Below is a small trained network, with its code and all its weights. Each question gives an input and a class and asks what happens when units are switched off, that is, made to give their printed mean instead of their output.

import numpy as np


def w(rows, s, z=0):
    codes = np.array(rows[::2]) - 128.0
    scale = np.full(codes.shape[1], s)
    scale[-1] = z or s
    return codes * scale


def norm(h):
    return h / np.sqrt((h * h).mean(-1, keepdims=True) + 1e-5)


def f(y):
    return y / 2 * (1 + np.tanh(0.7978845608 * (y + 0.044715 * y**3)))


def log_softmax(a):
    a = a - a.max(-1, keepdims=True)
    return a - np.log(np.exp(a).sum(-1, keepdims=True))


def net(x, mask):
    res = np.array(x, float).reshape(1, 7) / 4 @ E
    u = 0
    for l in range(2):
        y = f(norm(res) @ A[l][:, :-1].T + A[l][:, -1])
        res = res + np.where(mask[u : u + 4], y, B[l][:, -1]) @ B[l][:, :-1]
        u += 4
    return log_softmax(norm(res)[-1] @ U[:, :-1].T + U[:, -1])


A, B = {}, {}
E = w([
[115,149,92,134,121,67,114,121,208,164,160,170],'x0',
[101,133,176,145,177,199,98,108,143,155,182,135],'x1',
[107,164,102,183,136,189,147,98,150,107,58,207],'x2',
[146,174,149,166,101,146,166,115,123,2,75,119],'x3',
[148,101,131,109,65,128,193,179,180,144,107,117],'x4',
[161,145,161,87,110,144,134,97,133,122,138,136],'x5',
[133,91,102,151,134,108,92,118,135,92,146,46],'x6',
],0.0085)
A[0] = w([
[88,119,77,171,141,25,24,80,141,99,214,124,6],'0.n1',
[126,78,186,86,160,160,85,155,104,59,66,131,77],'0.n2',
[227,196,77,32,88,90,86,119,112,117,146,200,64],'0.n3',
[160,164,131,8,78,2,142,22,129,153,123,161,2],'0.n4',
],0.0059,0.0029)
B[0] = w([
[73,102,101,167,153,97,101,55,146,122,177,49,253],'0.n1',
[129,150,90,182,185,123,88,181,177,105,86,154,173],'0.n2',
[157,92,149,226,154,89,155,95,98,87,158,152,183],'0.n3',
[252,173,92,79,138,83,158,101,92,85,144,165,210],'0.n4',
],0.012,0.0029)
A[1] = w([
[149,159,180,158,63,164,136,145,134,58,167,88,205],'1.n1',
[126,57,104,170,123,140,203,171,43,77,23,7,73],'1.n2',
[108,144,144,111,2,41,59,110,126,96,150,189,2],'1.n3',
[94,119,84,159,155,25,194,133,202,224,98,165,90],'1.n4',
],0.006,0.0045)
B[1] = w([
[69,176,155,110,85,83,119,137,164,171,112,175,223],'1.n1',
[162,156,100,117,133,105,106,254,45,112,66,63,252],'1.n2',
[179,166,129,125,107,56,143,77,124,137,109,173,115],'1.n3',
[116,22,83,104,54,191,176,95,78,133,128,100,200],'1.n4',
],0.0096,0.0042)
U = w([
[223,165,105,140,121,13,186,61,96,91,159,194,154],'0',
[29,104,73,199,187,66,43,44,155,138,200,40,144],'1',
[91,56,45,127,48,187,225,94,129,203,85,173,35],'2',
[138,182,114,162,130,105,99,242,65,54,12,58,176],'3',
[64,225,200,147,33,111,206,138,235,87,70,152,5],'4',
[133,92,200,29,109,114,107,170,124,231,197,74,147],'5',
[53,222,209,203,244,246,54,62,116,140,89,230,191],'6',
],0.012,0.0029)

Each question gives the input, the list of numbers given to net, and the class t.
The units are the neurons (one row each of A and B). Each row of codes is followed by its name. A weight is (code - 128) times the scale printed after its matrix; where a second scale follows, it is the last column's (A, B and U).
mask holds one flag per neuron, layer by layer. A switched-off neuron (its flag False) gives its mean, the last column of its row in B, instead of its output. The means were averaged over made-up inputs and are rounded, as every weight is.
A unit's drop is (log p(t) with every unit on - log p(t) with that unit switched off) / (log p(t) with every unit on - log p(t) with every unit switched off).
The circuit of an input: a set's keep is (log p(t) with only the set's units on - log p(t) with every unit switched off) / (log p(t) with every unit on - log p(t) with every unit switched off). Starting from all 8 units, units are removed one at a time, each time the one whose removal leaves the highest keep (on an exact tie, the one counted first), for as long as the keep stays at least 0.8.
units of the circuit, in order: the units of the circuit, biggest drop first
unit that matters most: the unit with the biggest drop
top k neurons: the k neurons with the biggest drops, biggest first
k most important neurons of layer l: the k neurons of layer l with the biggest drops, biggest first
drop of u: that unit's drop, to one decimal
input [-4,-4,-8,-2,4,-3,-1], class 3: unit that matters most : 1.n2
input [5,-2,1,6,5,3,-7], class 0: top 3 neurons : [0.n4 0.n3 1.n3]
input [3,-4,-4,0,7,2,5], class 0: top 2 neurons : [0.n4 1.n3]
input [-8,-2,3,-6,-6,2,4], class 3: top 3 neurons : [0.n1 1.n2 1.n1]
input [0,0,4,0,-8,-5,0], class 1: top 2 neurons : [0.n1 1.n1]
input [7,-2,7,4,-5,-4,0], class 1: 2 most important neurons of layer 1 : [1.n4 1.n1]
input [7,-5,6,-7,-8,1,-4], class 0: top 4 neurons : [0.n4 0.n3 1.n3 0.n2]
input [8,-7,-3,-3,7,-4,-8], class 0: top 3 neurons : [0.n4 0.n3 1.n3]
input [-4,8,-6,3,1,1,5], class 3: units of the circuit, in order : [0.n2 0.n1]
input [4,0,-8,7,-4,-6,-7], class 0: top 2 neurons : [0.n4 1.n3]
input [6,-5,7,-3,-3,-4,1], class 2: top 2 neurons : [1.n4 0.n2]
input [6,0,-2,-8,3,7,-6], class 0: top 2 neurons : [0.n4 0.n3]
input [-1,1,-5,6,0,1,-8], class 4: 2 most important neurons of layer 1 : [1.n1 1.n2]
input [-8,-2,3,-6,7,8,1], class 3: top neuron : [1.n2]
input [8,7,-2,7,-8,5,0], class 1: drop of 0.n1 : 1.3
input [6,0,2,5,4,-7,-4], class 2: drop of 1.n2 : 0.0
input [-8,-8,-7,-3,-8,8,-4], class 0: drop of 0.n4 : 0.5
